Here is a tiny trained network, its code and every weight. The questions are about switching its units off for an input and a target symbol, where a switched-off unit gives its printed mean instead of its output.

import numpy as np


def w(rows, s, z=0):
    codes = np.array(rows[::2]) - 128.0
    scale = np.full(codes.shape[1], s)
    scale[-1] = z or s
    return codes * scale


def norm(h):
    return h / np.sqrt((h * h).mean(-1, keepdims=True) + 1e-5)


def f(y):
    return np.maximum(y, 0)


def softmax(a):
    e = np.exp(a - a.max(-1, keepdims=True))
    return e / e.sum(-1, keepdims=True)


def log_softmax(a):
    a = a - a.max(-1, keepdims=True)
    return a - np.log(np.exp(a).sum(-1, keepdims=True))


def net(x, mask):
    ids = ['ΛΞΠΣΦΩαβγδεζμτψ'.index(c) for c in x.split()]
    T = len(ids)
    res = E[ids] + P[:T]
    u = 0
    for l in range(2):
        r = norm(res)
        for j in range(2):
            rows = slice(2 * j, 2 * j + 2)
            q, k, v = (r @ M[l][rows].T for M in (Q, K, V))
            z = softmax(np.where(np.tri(T) > 0, q @ k.T / 2**0.5, -1e9)) @ v
            o = O[l][rows]
            res = res + np.where(mask[u + j], z, o[:, -1]) @ o[:, :-1]
        u += 2
        y = f(norm(res) @ A[l][:, :-1].T + A[l][:, -1])
        res = res + np.where(mask[u : u + 4], y, B[l][:, -1]) @ B[l][:, :-1]
        u += 4
    return log_softmax(norm(res)[-1] @ U[:, :-1].T + U[:, -1])


Q, K, V, O, A, B = {}, {}, {}, {}, {}, {}
E = w([
[148,142,159,145,116,133,56],'Λ',
[125,84,192,147,150,158,120],'Ξ',
[150,146,139,111,132,190,96],'Π',
[132,119,95,92,2,31,86],'Σ',
[83,125,77,51,30,72,190],'Φ',
[159,194,100,97,82,104,157],'Ω',
[139,152,126,101,154,220,147],'α',
[83,85,79,72,95,142,52],'β',
[122,131,36,76,110,148,104],'γ',
[83,143,153,139,125,201,93],'δ',
[122,164,97,167,101,196,96],'ε',
[123,195,199,142,114,147,150],'ζ',
[64,111,66,109,30,94,157],'μ',
[171,109,101,131,105,90,136],'τ',
[184,165,144,123,151,171,73],'ψ',
],0.0069)
P = w([
[125,130,132,138,141,76,141],'0',
[187,100,114,165,164,121,135],'1',
[31,251,111,63,31,211,60],'2',
[192,100,117,163,154,133,135],'3',
[38,254,118,57,24,204,54],'4',
[199,97,121,162,144,143,133],'5',
[50,246,127,59,41,207,63],'6',
[203,94,124,159,131,151,137],'7',
[38,238,133,44,27,202,61],'8',
[212,91,131,151,113,166,132],'9',
[43,239,143,58,28,186,59],'10',
[217,86,139,145,82,180,140],'11',
],0.0079)
Q[0] = w([
[170,71,181,210,141,149,119],'L0H0',
[251,13,72,164,108,149,167],'L0H0',
[172,103,144,171,107,122,129],'L0H1',
[147,106,120,127,162,112,146],'L0H1',
],0.016)
K[0] = w([
[172,99,224,168,71,192,98],'L0H0',
[229,80,123,77,10,198,143],'L0H0',
[183,104,148,110,60,170,135],'L0H1',
[156,87,81,137,156,138,153],'L0H1',
],0.012)
V[0] = w([
[159,142,11,1,183,62,136],'L0H0',
[123,254,15,225,70,164,126],'L0H0',
[142,117,194,87,55,181,99],'L0H1',
[222,96,126,104,60,159,158],'L0H1',
],0.0061)
O[0] = w([
[186,74,121,95,26,123,192,43],'L0H0',
[175,183,87,221,66,255,93,158],'L0H0',
[134,149,36,104,135,109,152,253],'L0H1',
[126,139,74,161,232,59,110,200],'L0H1',
],0.0065,0.0033)
A[0] = w([
[168,128,93,167,63,106,129,4],'L0N0',
[84,149,52,131,42,67,135,82],'L0N1',
[59,2,151,201,164,109,205,212],'L0N2',
[84,43,139,170,123,56,146,8],'L0N3',
],0.006,0.0036)
B[0] = w([
[97,125,118,126,117,88,181,162],'L0N0',
[82,143,159,154,182,177,99,251],'L0N1',
[112,142,112,159,254,130,101,175],'L0N2',
[194,122,109,162,134,158,118,139],'L0N3',
],0.0094,0.0029)
Q[1] = w([
[47,178,173,15,10,82,71],'L1H0',
[130,170,176,94,174,133,50],'L1H0',
[125,31,79,163,163,178,179],'L1H1',
[13,118,170,21,30,163,150],'L1H1',
],0.014)
K[1] = w([
[119,82,223,143,101,116,160],'L1H0',
[126,142,201,126,154,146,84],'L1H0',
[111,96,8,107,130,164,152],'L1H1',
[113,60,193,138,107,142,159],'L1H1',
],0.018)
V[1] = w([
[57,51,69,181,114,129,48],'L1H0',
[136,96,177,148,174,254,101],'L1H0',
[59,89,92,115,163,173,226],'L1H1',
[158,14,144,47,107,164,81],'L1H1',
],0.0078)
O[1] = w([
[61,15,137,189,78,134,77,136],'L1H0',
[151,58,173,149,174,254,159,241],'L1H0',
[47,118,72,86,126,154,209,2],'L1H1',
[147,96,32,80,158,165,24,25],'L1H1',
],0.0087,0.0028)
A[1] = w([
[105,153,214,165,150,111,1,2],'L1N0',
[80,76,243,141,168,209,67,57],'L1N1',
[15,116,104,106,115,101,140,111],'L1N2',
[72,185,154,65,48,188,92,133],'L1N3',
],0.0091,0.0079)
B[1] = w([
[145,20,255,22,19,194,226,199],'L1N0',
[81,209,45,14,61,39,118,255],'L1N1',
[172,97,196,128,213,118,105,177],'L1N2',
[174,66,117,201,199,75,157,254],'L1N3',
],0.0082,0.0064)
U = w([
[169,75,197,62,64,121,141,196],'Λ',
[72,118,197,105,243,115,64,138],'Ξ',
[158,216,74,59,144,80,70,109],'Π',
[106,136,126,181,85,29,53,141],'Σ',
[84,120,65,91,124,60,229,106],'Φ',
[216,183,106,163,69,71,206,25],'Ω',
[153,121,120,63,174,217,207,74],'α',
[108,39,86,91,149,151,42,145],'β',
[195,73,36,118,55,123,160,85],'γ',
[3,179,112,83,86,146,101,97],'δ',
[115,160,135,203,104,192,53,202],'ε',
[97,223,223,159,157,113,157,68],'ζ',
[56,60,142,181,124,146,181,136],'μ',
[222,54,145,188,187,90,140,92],'τ',
[254,142,189,110,174,148,48,4],'ψ',
],0.0085,0.0034)

Each question gives the input, a string of symbols that net reads in full, and the target symbol t.
The units are the heads (2 rows each of Q, K, V and O) and the neurons (one row each of A and B). Each row of codes is followed by its name. A weight is (code - 128) times the scale printed after its matrix; where a second scale follows, it is the last column's (O, A, B and U).
mask holds one flag per unit, layer by layer, with each layer's heads first. A switched-off unit (its flag False) gives its mean, the last column of its rows in O or B, instead of its output. The means were averaged over made-up inputs and are rounded, as every weight is.
A unit's drop is (log p(t) with every unit on - log p(t) with that unit switched off) / (log p(t) with every unit on - log p(t) with every unit switched off).
The circuit of an input: a set's keep is (log p(t) with only the set's units on - log p(t) with every unit switched off) / (log p(t) with every unit on - log p(t) with every unit switched off). Starting from all 12 units, units are removed one at a time, each time the one whose removal leaves the highest keep (on an exact tie, the one counted first), for as long as the keep stays at least 0.8.
units of the circuit, in order: the units of the circuit, biggest drop first
unit that matters most: the unit with the biggest drop
top k neurons: the k neurons with the biggest drops, biggest first
k most important neurons of layer l: the k neurons of layer l with the biggest drops, biggest first
input Ξ δ ζ Σ Ω Φ ψ Σ ε, target Ξ: units of the circuit, in order	[L0H0]
input Λ μ α, target Λ: units of the circuit, in order	[L1H1, L1N0, L0H1]
input ε Λ ε ε β τ Λ Π ε Σ, target Σ: units of the circuit, in order	[L0N0, L0H0, L1H0, L0N1]
input Ω α Ξ Λ Λ β ε Φ Ω, target Ω: top 2 neurons	[L1N3, L1N1]
input α τ Λ Σ Π τ τ Λ α Φ Ξ, target α: units of the circuit, in order	[L0H1, L1H0]
input Λ Π δ δ α Λ Λ α ε, target Λ: units of the circuit, in order	[L1N0, L1H1, L0H1]
input α Σ Π δ α, target α: units of the circuit, in order	[L0H1, L1H0]
input δ Π ε ζ Ξ β Λ Σ, target Σ: units of the circuit, in order	[L1H0, L0N0, L0H0, L0N1]
input Λ Π Φ Λ ε Ξ α ε Σ Π, target Π: units of the circuit, in order	[L1N1, L1N0]
input Φ α Π Ξ, target Ξ: top 2 neurons	[L0N2, L1N3]
input Σ Ξ α, target Σ: 2 most important neurons of layer 0	[L0N2, L0N0]
input τ τ α γ ε Λ ε, target τ: 2 most important neurons of layer 1	[L1N3, L1N1]
input τ δ α Σ Λ β β Λ Ξ Π ψ, target τ: top 3 neurons	[L1N3, L0N2, L1N1]
input α μ ζ α τ γ, target γ: top 3 neurons	[L0N0, L1N1, L1N3]
input τ β ζ Π ψ Ξ ψ ε α Ω Φ, target τ: top 2 neurons	[L1N3, L0N2]
input ψ Π τ Ω ε μ δ γ ζ β, target β: top 3 neurons	[L1N3, L1N0, L1N1]
input Π Λ ε ζ Π ε Φ, target Π: unit that matters most	L0H1
input Σ Σ Λ Φ Λ, target Σ: units of the circuit, in order	[L1H0, L0N1, L1N3]
input Λ Ω α Σ Λ Λ Ξ, target Λ: top 2 neurons	[L1N0, L0N1]
input γ Λ Λ ψ μ, target γ: top 2 neurons	[L1N3, L1N1]
input Ω μ ε Ξ Ξ Λ Λ Ω Λ, target Ω: unit that matters most	L0H1
input ψ Π Σ γ Π Λ Λ ζ τ, target ψ: units of the circuit, in order	[L0H1, L1H1, L0H0, L1N1]
input ψ Ξ Π δ Φ τ Π Σ Λ ζ, target ζ: units of the circuit, in order	[L1H1, L0H0, L1N3]
